Below are the code and all the weights of a small trained network. Each question names an input and a target symbol and asks about switching units off, where a switched-off unit gives its printed mean instead of its output.

import numpy as np


def w(rows, s, z=0):
    codes = np.array(rows[::2]) - 128.0
    scale = np.full(codes.shape[1], s)
    scale[-1] = z or s
    return codes * scale


def norm(h):
    return h / np.sqrt((h * h).mean(-1, keepdims=True) + 1e-5)


def f(y):
    return np.maximum(y, 0)


def softmax(a):
    e = np.exp(a - a.max(-1, keepdims=True))
    return e / e.sum(-1, keepdims=True)


def log_softmax(a):
    a = a - a.max(-1, keepdims=True)
    return a - np.log(np.exp(a).sum(-1, keepdims=True))


def net(x, mask):
    ids = ['αγδεηθπστφψ'.index(c) for c in x.split()]
    T = len(ids)
    res = E[ids] + P[:T]
    r = norm(res)
    for j in range(2):
        rows = slice(4 * j, 4 * j + 4)
        q, k, v = (r @ M[0][rows].T for M in (Q, K, V))
        z = softmax(np.where(np.tri(T) > 0, q @ k.T / 4**0.5, -1e9)) @ v
        o = O[0][rows]
        res = res + np.where(mask[j], z, o[:, -1]) @ o[:, :-1]
    y = f(norm(res) @ A[0][:, :-1].T + A[0][:, -1])
    res = res + np.where(mask[2:6], y, B[0][:, -1]) @ B[0][:, :-1]
    return log_softmax(norm(res)[-1] @ U[:, :-1].T + U[:, -1])


Q, K, V, O, A, B = {}, {}, {}, {}, {}, {}
E = w([
[112,158,91,129,69,152,68,118],'α',
[97,104,170,120,118,146,86,124],'γ',
[199,118,116,114,146,142,77,72],'δ',
[89,149,104,169,74,129,116,133],'ε',
[139,64,143,115,153,90,124,146],'η',
[193,208,177,73,100,112,107,250],'θ',
[127,159,101,134,203,146,73,109],'π',
[86,94,100,109,117,90,86,148],'σ',
[115,146,148,175,60,151,140,128],'τ',
[139,130,135,142,221,131,99,132],'φ',
[123,156,46,149,97,111,97,136],'ψ',
],0.012)
P = w([
[133,137,142,174,119,124,95,148],'0',
[98,138,120,42,127,165,173,104],'1',
[123,144,145,112,133,112,159,120],'2',
[94,96,156,156,129,118,5,106],'3',
[113,109,126,101,127,170,138,132],'4',
[118,150,147,104,128,102,163,116],'5',
[141,118,144,202,75,88,33,157],'6',
[122,84,108,110,137,200,146,144],'7',
[117,158,156,106,128,91,161,112],'8',
[138,132,120,229,116,112,46,118],'9',
[93,110,118,142,135,205,161,133],'10',
[117,170,162,103,128,73,159,110],'11',
],0.013)
Q[0] = w([
[82,136,136,66,69,183,180,120],'head 1',
[70,135,126,119,142,120,35,174],'head 1',
[107,199,39,55,158,115,172,101],'head 1',
[81,104,174,50,166,112,187,93],'head 1',
[151,159,134,140,148,87,162,119],'head 2',
[102,153,177,158,112,3,164,94],'head 2',
[43,166,116,63,146,106,222,83],'head 2',
[107,59,99,132,117,188,208,195],'head 2',
],0.018)
K[0] = w([
[76,171,169,152,60,63,133,94],'head 1',
[48,131,77,111,162,157,160,181],'head 1',
[124,251,87,135,152,38,100,107],'head 1',
[114,148,225,54,145,47,116,166],'head 1',
[179,157,152,140,154,90,162,166],'head 2',
[145,164,188,101,85,84,138,226],'head 2',
[113,229,179,103,130,9,116,90],'head 2',
[104,67,141,199,108,64,143,40],'head 2',
],0.016)
V[0] = w([
[131,106,144,142,200,147,142,145],'head 1',
[80,107,79,117,124,189,131,186],'head 1',
[83,185,189,125,128,138,119,230],'head 1',
[36,133,131,151,181,135,71,60],'head 1',
[184,156,207,14,104,129,50,237],'head 2',
[115,120,149,129,128,203,80,29],'head 2',
[56,3,162,138,131,121,113,67],'head 2',
[104,116,37,124,132,73,64,71],'head 2',
],0.015)
O[0] = w([
[111,153,194,123,173,133,142,163,121],'head 1',
[122,153,178,77,91,71,163,110,148],'head 1',
[48,127,130,90,87,162,144,96,146],'head 1',
[68,186,108,158,158,101,108,117,216],'head 1',
[134,126,248,177,161,115,245,73,255],'head 2',
[138,140,53,147,143,198,163,139,217],'head 2',
[83,54,62,140,182,167,80,84,130],'head 2',
[178,98,69,86,186,90,111,144,170],'head 2',
],0.013,0.0097)
A[0] = w([
[94,104,176,154,151,158,100,154,31],'neuron 1',
[132,102,88,89,137,171,112,156,186],'neuron 2',
[104,66,162,152,104,162,105,153,133],'neuron 3',
[130,126,96,2,138,178,226,120,3],'neuron 4',
],0.034,0.0022)
B[0] = w([
[132,89,98,79,100,133,163,185,177],'neuron 1',
[106,77,141,201,98,149,169,122,227],'neuron 2',
[166,179,167,136,172,156,50,108,158],'neuron 3',
[196,163,2,40,137,204,153,47,252],'neuron 4',
],0.02,0.016)
U = w([
[170,186,69,14,87,161,177,53,107],'α',
[23,101,115,117,156,245,197,74,33],'γ',
[186,69,99,232,150,139,149,157,120],'δ',
[32,87,96,175,1,120,87,137,173],'ε',
[159,73,200,48,156,166,50,163,143],'η',
[125,170,218,142,83,86,223,90,252],'θ',
[72,254,95,139,181,89,97,168,115],'π',
[72,79,127,100,166,24,87,31,119],'σ',
[116,202,169,142,53,185,16,93,106],'τ',
[60,102,120,45,95,130,185,255,98],'φ',
[191,121,106,87,40,25,95,166,172],'ψ',
],0.0062,0.0023)

Each question gives the input, a string of symbols that net reads in full, and the target symbol t.
The units are the heads (4 rows each of Q, K, V and O) and the neurons (one row each of A and B). Each row of codes is followed by its name. A weight is (code - 128) times the scale printed after its matrix; where a second scale follows, it is the last column's (O, A, B and U).
mask holds one flag per unit, heads first, then neurons. A switched-off unit (its flag False) gives its mean, the last column of its rows in O or B, instead of its output. The means were averaged over made-up inputs and are rounded, as every weight is.
A unit's drop is (log p(t) with every unit on - log p(t) with that unit switched off) / (log p(t) with every unit on - log p(t) with every unit switched off).
The circuit of an input: a set's keep is (log p(t) with only the set's units on - log p(t) with every unit switched off) / (log p(t) with every unit on - log p(t) with every unit switched off). Starting from all 6 units, units are removed one at a time, each time the one whose removal leaves the highest keep (on an exact tie, the one counted first), for as long as the keep stays at least 0.8.
units of the circuit, in order: the units of the circuit, biggest drop first
unit that matters most: the unit with the biggest drop
top k neurons: the k neurons with the biggest drops, biggest first
which heads matter: for each layer, one digit per head in row order, 1 if its drop is at least 0.15 and else 0, layers parted by /
drop of u: that unit's drop, to one decimal
input ψ ε θ δ ε ψ ε η η π, target η: top neuron	(neuron 3)
input γ γ σ φ τ δ ε δ φ δ, target δ: units of the circuit, in order	(neuron 4; head 1)
input η ε σ γ δ ψ π, target δ: units of the circuit, in order	(head 1; neuron 4)
input δ γ σ α ε π π σ σ, target σ: top 2 neurons	(neuron 4; neuron 2)
input π θ ψ σ ψ ε σ, target ψ: units of the circuit, in order	(head 2; neuron 4)
input γ π τ π γ φ τ, target γ: which heads matter	11
input π π θ φ δ π γ δ τ π, target δ: which heads matter	11
input φ π π α η φ δ θ η σ η π, target θ: which heads matter	01
input π π δ τ σ π σ, target σ: units of the circuit, in order	(head 2; head 1; neuron 4)
input η δ δ θ δ δ θ π σ α, target π: units of the circuit, in order	(head 1; neuron 4; head 2)
input σ δ δ δ θ α σ τ ψ σ, target τ: units of the circuit, in order	(head 2; neuron 3; neuron 4)
input γ φ θ δ ε τ α, target ε: units of the circuit, in order	(head 2; neuron 4)
input θ ψ γ σ η δ τ, target η: top 3 neurons	(neuron 3; neuron 1; neuron 4)
input σ σ π η δ σ η η δ δ, target η: unit that matters most	head 2
input σ ψ η δ γ γ π, target γ: top 2 neurons	(neuron 4; neuron 1)
input π σ η τ η π π φ σ δ, target φ: units of the circuit, in order	(head 1; neuron 1; head 2; neuron 4)
input δ θ ε ε π θ θ φ η π, target φ: units of the circuit, in order	(head 1; neuron 1; neuron 4; head 2)
input σ α δ σ θ φ α π ε δ, target π: top 2 neurons	(neuron 4; neuron 2)
input π η φ, target φ: top 2 neurons	(neuron 1; neuron 4)
input σ ε σ η ε η, target η: unit that matters most	head 2
input γ α α ε η ψ ψ η η ε, target η: top 3 neurons	(neuron 3; neuron 1; neuron 4)
input ε σ θ π γ α δ, target γ: top 3 neurons	(neuron 4; neuron 1; neuron 2)
input ε γ σ τ ε δ θ, target ε: top 2 neurons	(neuron 4; neuron 2)
input γ γ φ ψ δ δ, target δ: drop of neuron 1	0.0
input τ ε τ σ δ δ σ θ δ η, target θ: drop of head 2	0.8
input φ σ τ α γ σ α ε η θ σ η, target θ: drop of head 2	1.4
input σ θ δ γ π ε η φ π γ, target φ: drop of neuron 4	0.3
input γ α π γ δ π σ, target δ: unit that matters most	head 1
